Below are the code and all the weights of a small trained network. Each question names an input and a class and asks about switching units off, where a switched-off unit gives its printed mean instead of its output.

import numpy as np


def w(rows, s, z=0):
    codes = np.array(rows[::2]) - 128.0
    scale = np.full(codes.shape[1], s)
    scale[-1] = z or s
    return codes * scale


def f(y):
    return np.maximum(y, 0)


def log_softmax(a):
    a = a - a.max(-1, keepdims=True)
    return a - np.log(np.exp(a).sum(-1, keepdims=True))


def net(x, mask):
    res = np.array(x, float).reshape(1, 4) / 4 @ E
    y = f(res @ A[0][:, :-1].T + A[0][:, -1])
    res = res + np.where(mask, y, B[0][:, -1]) @ B[0][:, :-1]
    return log_softmax(res[-1] @ U[:, :-1].T + U[:, -1])


A, B = {}, {}
E = w([
[97,127,119,40,164],'x0',
[131,186,144,192,181],'x1',
[200,196,144,70,123],'x2',
[40,187,69,115,4],'x3',
],0.012)
A[0] = w([
[121,57,179,247,171,202],'neuron 0',
[122,97,197,181,161,117],'neuron 1',
[144,142,165,60,104,125],'neuron 2',
[212,155,209,86,55,244],'neuron 3',
[124,142,138,53,46,134],'neuron 4',
[115,183,96,160,183,130],'neuron 5',
[160,80,112,54,124,162],'neuron 6',
[180,182,166,189,124,148],'neuron 7',
[120,115,169,34,156,180],'neuron 8',
[69,47,115,206,185,169],'neuron 9',
[78,143,165,114,201,192],'neuron 10',
[146,135,80,120,102,98],'neuron 11',
[159,133,130,42,150,135],'neuron 12',
[53,66,101,74,149,254],'neuron 13',
[17,169,89,150,108,179],'neuron 14',
[163,93,97,172,174,137],'neuron 15',
[63,170,93,155,59,185],'neuron 16',
[135,126,118,157,132,94],'neuron 17',
[54,123,83,155,111,172],'neuron 18',
[197,147,134,125,198,218],'neuron 19',
],0.013,0.0045)
B[0] = w([
[130,115,191,179,79,248],'neuron 0',
[134,100,151,183,107,192],'neuron 1',
[137,91,140,138,148,169],'neuron 2',
[183,131,90,167,135,206],'neuron 3',
[147,70,110,158,113,211],'neuron 4',
[130,148,126,136,92,167],'neuron 5',
[183,114,199,156,164,183],'neuron 6',
[184,253,98,148,132,192],'neuron 7',
[207,92,151,48,162,192],'neuron 8',
[74,86,191,140,92,225],'neuron 9',
[154,119,172,99,106,184],'neuron 10',
[88,99,120,160,133,156],'neuron 11',
[157,107,140,97,234,183],'neuron 12',
[153,202,189,41,96,215],'neuron 13',
[94,134,113,51,74,240],'neuron 14',
[148,87,167,147,93,187],'neuron 15',
[91,88,82,122,66,252],'neuron 16',
[146,101,165,146,157,142],'neuron 17',
[96,151,157,95,86,210],'neuron 18',
[154,145,163,126,153,221],'neuron 19',
],0.011,0.015)
U = w([
[75,152,63,183,180,47],'0',
[222,156,122,41,231,103],'1',
[162,152,99,203,194,25],'2',
[142,59,29,148,126,91],'3',
[37,153,115,66,5,139],'4',
[216,254,106,183,102,251],'5',
[72,136,74,179,177,6],'6',
[178,65,180,184,96,227],'7',
],0.0099,0.0031)

Each question gives the input, the list of numbers given to net, and the class t.
The units are the neurons (one row each of A and B). Each row of codes is followed by its name. A weight is (code - 128) times the scale printed after its matrix; where a second scale follows, it is the last column's (A, B and U).
mask holds one flag per neuron, in row order. A switched-off neuron (its flag False) gives its mean, the last column of its row in B, instead of its output. The means were averaged over made-up inputs and are rounded, as every weight is.
A unit's drop is (log p(t) with every unit on - log p(t) with that unit switched off) / (log p(t) with every unit on - log p(t) with every unit switched off).
The circuit of an input: a set's keep is (log p(t) with only the set's units on - log p(t) with every unit switched off) / (log p(t) with every unit on - log p(t) with every unit switched off). Starting from the 12 units with the biggest drops (on a tie, the unit counted first), units are removed one at a time, each time the one whose removal leaves the highest keep (on an exact tie, the one counted first), for as long as the keep stays at least 0.8.
units of the circuit, in order: the units of the circuit, biggest drop first
top k neurons: the k neurons with the biggest drops, biggest first
drop when u is switched off: that unit's drop, to one decimal
input [-8,2,4,-5], class 5: units of the circuit, in order => [neuron 7]
input [-8,4,-7,1], class 4: top 3 neurons => [neuron 14; neuron 18; neuron 6]
input [-4,-1,2,-3], class 5: top 2 neurons => [neuron 7; neuron 9]
input [-5,-7,3,-4], class 1: top 2 neurons => [neuron 9; neuron 16]
input [6,-5,-3,-8], class 1: top 2 neurons => [neuron 8; neuron 12]
input [0,-8,0,2], class 7: top 3 neurons => [neuron 6; neuron 4; neuron 14]
input [-5,4,-1,1], class 5: top 2 neurons => [neuron 7; neuron 4]
input [-5,7,-4,3], class 4: drop when neuron 13 is switched off => 0.0
input [2,8,4,-5], class 5: drop when neuron 7 is switched off => 0.5
input [-8,-1,-6,1], class 4: drop when neuron 18 is switched off => 0.1
